Below is a small trained network, with its code and all its weights. Each question gives an input and a target symbol and asks what happens when units are switched off, that is, made to give their printed mean instead of their output.

import numpy as np


def w(rows, s, z=0):
    codes = np.array(rows[::2]) - 128.0
    scale = np.full(codes.shape[1], s)
    scale[-1] = z or s
    return codes * scale


def norm(h):
    return h / np.sqrt((h * h).mean(-1, keepdims=True) + 1e-5)


def f(y):
    return y / 2 * (1 + np.tanh(0.7978845608 * (y + 0.044715 * y**3)))


def softmax(a):
    e = np.exp(a - a.max(-1, keepdims=True))
    return e / e.sum(-1, keepdims=True)


def log_softmax(a):
    a = a - a.max(-1, keepdims=True)
    return a - np.log(np.exp(a).sum(-1, keepdims=True))


def net(x, mask):
    ids = ['ΘΨβγδεηλμ'.index(c) for c in x.split()]
    T = len(ids)
    res = E[ids] + P[:T]
    u = 0
    for l in range(2):
        r = norm(res)
        for j in range(2):
            rows = slice(2 * j, 2 * j + 2)
            q, k, v = (r @ M[l][rows].T for M in (Q, K, V))
            z = softmax(np.where(np.tri(T) > 0, q @ k.T / 2**0.5, -1e9)) @ v
            o = O[l][rows]
            res = res + np.where(mask[u + j], z, o[:, -1]) @ o[:, :-1]
        u += 2
        y = f(norm(res) @ A[l][:, :-1].T + A[l][:, -1])
        res = res + np.where(mask[u : u + 8], y, B[l][:, -1]) @ B[l][:, :-1]
        u += 8
    return log_softmax(norm(res)[-1] @ U[:, :-1].T + U[:, -1])


Q, K, V, O, A, B = {}, {}, {}, {}, {}, {}
E = w([
[89,136,71,188,113,192,77,243],'Θ',
[126,158,89,90,109,109,67,204],'Ψ',
[70,159,75,126,127,198,147,240],'β',
[141,178,70,22,131,150,218,174],'γ',
[36,207,182,97,103,110,170,123],'δ',
[49,221,198,114,126,115,117,116],'ε',
[52,202,57,81,106,81,126,46],'η',
[131,124,70,188,104,151,253,100],'λ',
[156,148,100,122,59,219,108,54],'μ',
],0.0064)
P = w([
[195,143,167,136,136,44,134,17],'0',
[54,69,77,93,164,186,115,177],'1',
[50,79,92,91,152,202,135,177],'2',
[62,108,99,86,150,195,139,182],'3',
[66,121,97,90,133,189,146,175],'4',
[68,137,94,108,115,183,146,185],'5',
[77,156,98,111,103,178,152,187],'6',
[84,173,95,119,84,163,156,189],'7',
[96,189,99,130,79,155,161,182],'8',
[105,216,105,134,68,147,170,188],'9',
[111,233,99,140,58,136,170,188],'10',
[115,255,98,169,49,135,167,189],'11',
],0.0056)
Q[0] = w([
[182,137,124,154,73,134,97,117],'0.h0',
[81,255,56,107,57,150,142,242],'0.h0',
[106,183,98,154,94,153,132,111],'0.h1',
[154,133,67,100,132,157,118,180],'0.h1',
],0.0097)
K[0] = w([
[127,166,142,105,192,93,140,154],'0.h0',
[117,255,89,143,74,177,174,141],'0.h0',
[188,148,156,146,113,92,129,76],'0.h1',
[98,177,197,98,64,105,150,119],'0.h1',
],0.0097)
V[0] = w([
[93,115,83,181,195,73,247,142],'0.h0',
[130,113,119,124,189,52,58,254],'0.h0',
[239,76,64,103,140,167,93,90],'0.h1',
[138,155,148,80,195,24,145,94],'0.h1',
],0.0058)
O[0] = w([
[62,55,82,129,54,31,175,172,149],'0.h0',
[155,230,160,185,124,2,111,188,89],'0.h0',
[219,103,23,77,120,111,156,173,104],'0.h1',
[186,133,222,87,118,71,76,140,253],'0.h1',
],0.0061,0.0057)
A[0] = w([
[154,122,155,88,110,225,113,92,51],'0.n0',
[200,81,168,205,139,153,224,187,144],'0.n1',
[129,170,132,104,94,130,132,115,167],'0.n2',
[196,167,129,254,243,129,130,145,59],'0.n3',
[152,108,167,145,172,197,187,205,2],'0.n4',
[104,88,146,165,71,149,42,182,112],'0.n5',
[107,55,120,146,87,133,181,107,70],'0.n6',
[217,131,157,186,80,146,82,154,34],'0.n7',
],0.0065,0.0031)
B[0] = w([
[138,155,97,149,128,133,33,152,182],'0.n0',
[125,164,122,56,61,79,26,99,101],'0.n1',
[82,106,116,117,161,161,116,156,254],'0.n2',
[156,173,111,1,123,81,64,35,108],'0.n3',
[170,133,158,139,159,108,65,108,105],'0.n4',
[147,114,142,68,150,124,202,90,246],'0.n5',
[127,157,149,131,103,125,12,139,125],'0.n6',
[177,135,164,91,131,81,117,156,121],'0.n7',
],0.0069,0.0026)
Q[1] = w([
[144,62,98,138,109,198,45,49],'1.h0',
[217,133,110,254,211,61,99,67],'1.h0',
[86,169,139,20,80,183,70,198],'1.h1',
[179,90,155,159,157,154,142,95],'1.h1',
],0.0096)
K[1] = w([
[179,25,152,131,177,89,42,115],'1.h0',
[152,19,190,121,254,91,167,156],'1.h0',
[198,109,182,149,126,73,146,1],'1.h1',
[77,131,111,143,139,63,126,210],'1.h1',
],0.0084)
V[1] = w([
[76,105,113,104,131,24,3,57],'1.h0',
[172,85,213,185,56,125,83,185],'1.h0',
[178,175,166,157,235,126,104,201],'1.h1',
[109,144,199,213,166,120,74,29],'1.h1',
],0.0062)
O[1] = w([
[125,254,85,222,72,147,158,104,236],'1.h0',
[75,115,177,114,10,160,25,190,2],'1.h0',
[129,204,140,33,82,152,185,57,47],'1.h1',
[208,81,175,166,99,201,215,161,232],'1.h1',
],0.0071,0.0028)
A[1] = w([
[121,180,135,31,88,119,145,131,67],'1.n0',
[178,175,168,125,200,155,138,157,154],'1.n1',
[154,104,140,227,89,134,129,59,95],'1.n2',
[230,135,253,148,45,162,180,131,51],'1.n3',
[166,108,134,141,204,216,68,55,32],'1.n4',
[118,49,109,236,197,68,69,137,2],'1.n5',
[152,165,102,177,200,84,187,34,68],'1.n6',
[61,84,174,52,96,59,84,146,129],'1.n7',
],0.0066,0.0062)
B[1] = w([
[128,96,111,205,127,168,76,160,215],'1.n0',
[146,172,132,122,144,71,74,86,251],'1.n1',
[120,121,156,165,207,142,188,208,142],'1.n2',
[44,58,79,97,214,60,86,58,236],'1.n3',
[166,41,124,83,127,67,169,188,121],'1.n4',
[130,149,100,46,91,253,135,28,153],'1.n5',
[211,160,185,141,133,119,104,186,182],'1.n6',
[194,119,192,160,118,128,136,144,197],'1.n7',
],0.0073,0.0027)
U = w([
[49,87,75,165,17,110,158,128,113],'Θ',
[200,100,191,217,127,137,140,229,143],'Ψ',
[196,24,68,38,142,60,174,148,76],'β',
[203,191,179,33,37,162,149,101,253],'γ',
[135,198,72,184,189,112,217,78,156],'δ',
[133,172,117,106,157,27,16,143,99],'ε',
[147,98,74,137,168,254,39,86,158],'η',
[69,115,244,130,190,158,119,86,34],'λ',
[81,84,212,107,157,143,167,50,59],'μ',
],0.0079,0.0028)

Each question gives the input, a string of symbols that net reads in full, and the target symbol t.
The units are the heads (2 rows each of Q, K, V and O) and the neurons (one row each of A and B). Each row of codes is followed by its name. A weight is (code - 128) times the scale printed after its matrix; where a second scale follows, it is the last column's (O, A, B and U).
mask holds one flag per unit, layer by layer, with each layer's heads first. A switched-off unit (its flag False) gives its mean, the last column of its rows in O or B, instead of its output. The means were averaged over made-up inputs and are rounded, as every weight is.
A unit's drop is (log p(t) with every unit on - log p(t) with that unit switched off) / (log p(t) with every unit on - log p(t) with every unit switched off).
The circuit of an input: a set's keep is (log p(t) with only the set's units on - log p(t) with every unit switched off) / (log p(t) with every unit on - log p(t) with every unit switched off). Starting from the 12 units with the biggest drops (on a tie, the unit counted first), units are removed one at a time, each time the one whose removal leaves the highest keep (on an exact tie, the one counted first), for as long as the keep stays at least 0.8.
units of the circuit, in order: the units of the circuit, biggest drop first
k most important neurons: the k neurons with the biggest drops, biggest first
which heads matter: for each layer, one digit per head in row order, 1 if its drop is at least 0.15 and else 0, layers parted by /
input η Ψ Ψ β λ λ, target Θ: units of the circuit, in order	[0.h0]
input β γ μ Ψ, target Θ: 2 most important neurons	[0.n6; 1.n5]
input β μ μ η λ η Ψ δ β Ψ Ψ η, target Θ: 3 most important neurons	[0.n5; 1.n1; 0.n6]
input ε Ψ γ Ψ Ψ, target μ: units of the circuit, in order	[1.h1; 1.n3; 0.h1]
input ε Ψ γ Ψ Ψ Θ Ψ γ, target μ: units of the circuit, in order	[0.h1; 1.n3]
input Ψ Ψ γ Ψ η Ψ γ Ψ λ γ, target Θ: units of the circuit, in order	[0.n6; 1.h0; 0.h0]
input Ψ ε λ ε η γ Ψ ε Ψ Ψ β Θ, target γ: which heads matter	11 / 01
input γ Ψ η β ε Θ η η γ Ψ Ψ γ, target ε: which heads matter	00 / 01
input Ψ β η δ η Ψ λ Ψ λ β, target Θ: which heads matter	10 / 00
input β η μ Ψ η Ψ, target Θ: which heads matter	10 / 00
input μ Ψ γ Ψ μ μ η, target β: which heads matter	01 / 10
input η Ψ η Ψ μ λ λ γ Ψ μ η, target Ψ: which heads matter	00 / 01
input λ Ψ Ψ ε η, target η: units of the circuit, in order	[1.h1; 0.h0; 1.n5]
input δ β Ψ, target μ: units of the circuit, in order	[0.h1; 1.n3; 1.h1]
input μ μ β, target β: units of the circuit, in order	[0.h1]
input γ Ψ λ λ λ β δ Ψ Ψ Θ, target ε: which heads matter	10 / 01
input γ η Ψ γ Ψ Ψ Ψ μ, target ε: which heads matter	01 / 01
input λ δ ε β γ, target η: which heads matter	10 / 01
input Ψ Ψ Ψ Ψ γ β Ψ η γ Ψ λ ε, target Θ: which heads matter	10 / 10
input η Ψ η ε, target δ: units of the circuit, in order	[1.h0]
input Ψ λ ε δ λ ε Ψ δ Ψ, target γ: which heads matter	10 / 01
